Below is a small trained network, with its code and all its weights. Each question gives an input and a target symbol and asks what happens when units are switched off, that is, made to give their printed mean instead of their output.

import numpy as np


def w(rows, s, z=0):
    codes = np.array(rows[::2]) - 128.0
    scale = np.full(codes.shape[1], s)
    scale[-1] = z or s
    return codes * scale


def norm(h):
    return h / np.sqrt((h * h).mean(-1, keepdims=True) + 1e-5)


def f(y):
    return y / 2 * (1 + np.tanh(0.7978845608 * (y + 0.044715 * y**3)))


def softmax(a):
    e = np.exp(a - a.max(-1, keepdims=True))
    return e / e.sum(-1, keepdims=True)


def log_softmax(a):
    a = a - a.max(-1, keepdims=True)
    return a - np.log(np.exp(a).sum(-1, keepdims=True))


def net(x, mask):
    ids = ['αγδεζηξστφψω'.index(c) for c in x.split()]
    T = len(ids)
    res = E[ids] + P[:T]
    q, k, v = (norm(res) @ M[0].T for M in (Q, K, V))
    z = softmax(np.where(np.tri(T) > 0, q @ k.T / 4**0.5, -1e9)) @ v
    res = res + np.where(mask[0], z, O[0][:, -1]) @ O[0][:, :-1]
    y = f(norm(res) @ A[0][:, :-1].T + A[0][:, -1])
    res = res + np.where(mask[1:9], y, B[0][:, -1]) @ B[0][:, :-1]
    return log_softmax(norm(res)[-1] @ U[:, :-1].T + U[:, -1])


Q, K, V, O, A, B = {}, {}, {}, {}, {}, {}
E = w([
[61,163,214,215,151],'α',
[162,140,158,92,172],'γ',
[159,145,134,108,168],'δ',
[130,78,189,151,167],'ε',
[76,101,123,82,56],'ζ',
[194,96,93,153,130],'η',
[235,121,123,60,139],'ξ',
[228,142,186,58,114],'σ',
[160,204,125,149,158],'τ',
[151,66,177,213,109],'φ',
[182,182,136,153,53],'ψ',
[86,156,8,143,154],'ω',
],0.015)
P = w([
[214,139,159,212,240],'0',
[246,160,159,148,204],'1',
[254,149,145,123,179],'2',
[185,135,139,118,162],'3',
[163,125,143,114,134],'4',
[145,115,142,108,110],'5',
[121,97,149,97,91],'6',
[107,101,150,101,79],'7',
[96,103,147,123,40],'8',
],0.0084)
Q[0] = w([
[159,82,226,144,52],'head 1',
[106,54,79,167,179],'head 1',
[192,101,254,189,101],'head 1',
[2,114,52,135,156],'head 1',
],0.0083)
K[0] = w([
[38,105,135,123,82],'head 1',
[248,173,154,169,113],'head 1',
[110,61,70,34,22],'head 1',
[153,139,157,133,214],'head 1',
],0.012)
V[0] = w([
[113,223,158,136,119],'head 1',
[152,200,90,75,124],'head 1',
[155,90,165,90,98],'head 1',
[168,157,97,155,6],'head 1',
],0.015)
O[0] = w([
[89,166,175,143,8,254],'head 1',
[183,158,108,105,24,59],'head 1',
[173,57,222,82,107,222],'head 1',
[137,237,154,52,170,212],'head 1',
],0.013,0.0033)
A[0] = w([
[151,90,50,41,123,252],'neuron 1',
[104,167,169,37,173,135],'neuron 2',
[210,74,181,106,108,147],'neuron 3',
[166,90,221,156,105,24],'neuron 4',
[66,107,1,150,130,198],'neuron 5',
[81,56,85,151,122,166],'neuron 6',
[192,150,219,156,226,215],'neuron 7',
[112,184,112,234,107,197],'neuron 8',
],0.011,0.0037)
B[0] = w([
[3,165,56,118,119,147],'neuron 1',
[142,93,228,125,50,201],'neuron 2',
[55,103,142,160,105,194],'neuron 3',
[104,80,65,80,113,176],'neuron 4',
[152,194,106,37,152,154],'neuron 5',
[159,189,219,130,93,169],'neuron 6',
[104,179,130,60,163,254],'neuron 7',
[178,93,62,102,129,213],'neuron 8',
],0.012,0.0087)
U = w([
[30,227,138,253,152,127],'α',
[191,19,157,156,63,102],'γ',
[208,75,148,116,75,224],'δ',
[144,67,160,155,164,65],'ε',
[131,140,150,101,109,3],'ζ',
[61,196,77,88,207,120],'η',
[38,68,44,33,116,34],'ξ',
[132,70,130,49,81,16],'σ',
[166,126,87,123,92,191],'τ',
[102,105,142,101,255,138],'φ',
[190,247,201,87,62,149],'ψ',
[133,224,16,81,131,162],'ω',
],0.0098,0.0038)

Each question gives the input, a string of symbols that net reads in full, and the target symbol t.
The units are the heads (4 rows each of Q, K, V and O) and the neurons (one row each of A and B). Each row of codes is followed by its name. A weight is (code - 128) times the scale printed after its matrix; where a second scale follows, it is the last column's (O, A, B and U).
mask holds one flag per unit, heads first, then neurons. A switched-off unit (its flag False) gives its mean, the last column of its rows in O or B, instead of its output. The means were averaged over made-up inputs and are rounded, as every weight is.
A unit's drop is (log p(t) with every unit on - log p(t) with that unit switched off) / (log p(t) with every unit on - log p(t) with every unit switched off).
The circuit of an input: a set's keep is (log p(t) with only the set's units on - log p(t) with every unit switched off) / (log p(t) with every unit on - log p(t) with every unit switched off). Starting from all 9 units, units are removed one at a time, each time the one whose removal leaves the highest keep (on an exact tie, the one counted first), for as long as the keep stays at least 0.8.
units of the circuit, in order: the units of the circuit, biggest drop first
unit that matters most: the unit with the biggest drop
top k neurons: the k neurons with the biggest drops, biggest first
drop of u: that unit's drop, to one decimal
input α γ ξ α, target ξ: units of the circuit, in order -> [head 1; neuron 4; neuron 2]
input γ α α γ γ ψ α ω φ, target ω: units of the circuit, in order -> [head 1; neuron 8]
input α α ω α ζ ζ ζ, target ψ: top 4 neurons -> [neuron 6; neuron 5; neuron 3; neuron 4]
input τ η α α α δ, target δ: units of the circuit, in order -> [head 1; neuron 7; neuron 8; neuron 6]
input ψ α δ ω φ, target ω: units of the circuit, in order -> [head 1; neuron 5]
input δ ψ σ ω α δ, target ω: units of the circuit, in order -> [head 1; neuron 2]
input ξ α α, target ξ: unit that matters most -> neuron 4
input α ψ α ω α γ ξ γ, target ξ: units of the circuit, in order -> [head 1; neuron 1]
input ψ α ξ α δ, target ξ: top 3 neurons -> [neuron 6; neuron 2; neuron 4]
input α ψ α α α, target α: units of the circuit, in order -> [head 1; neuron 2]
input α α γ α, target γ: units of the circuit, in order -> [head 1; neuron 8]
input α γ α η ω ζ, target ψ: top 3 neurons -> [neuron 6; neuron 5; neuron 4]
input α ψ ω ψ, target ω: top 2 neurons -> [neuron 2; neuron 6]
input α ψ α α ψ α ψ ω, target ω: unit that matters most -> neuron 5
input α η γ, target η: top 2 neurons -> [neuron 7; neuron 2]
input α ψ ω ξ, target ω: top 3 neurons -> [neuron 1; neuron 2; neuron 6]
input α ψ σ ψ ε, target ψ: drop of neuron 2 -> 0.0
input α ψ ψ ω ξ, target ω: drop of neuron 1 -> 0.3
input α α γ η, target η: drop of head 1 -> 0.2
input α ξ ξ, target ξ: unit that matters most -> neuron 1
input α ξ α ε, target ξ: top 2 neurons -> [neuron 4; neuron 2]
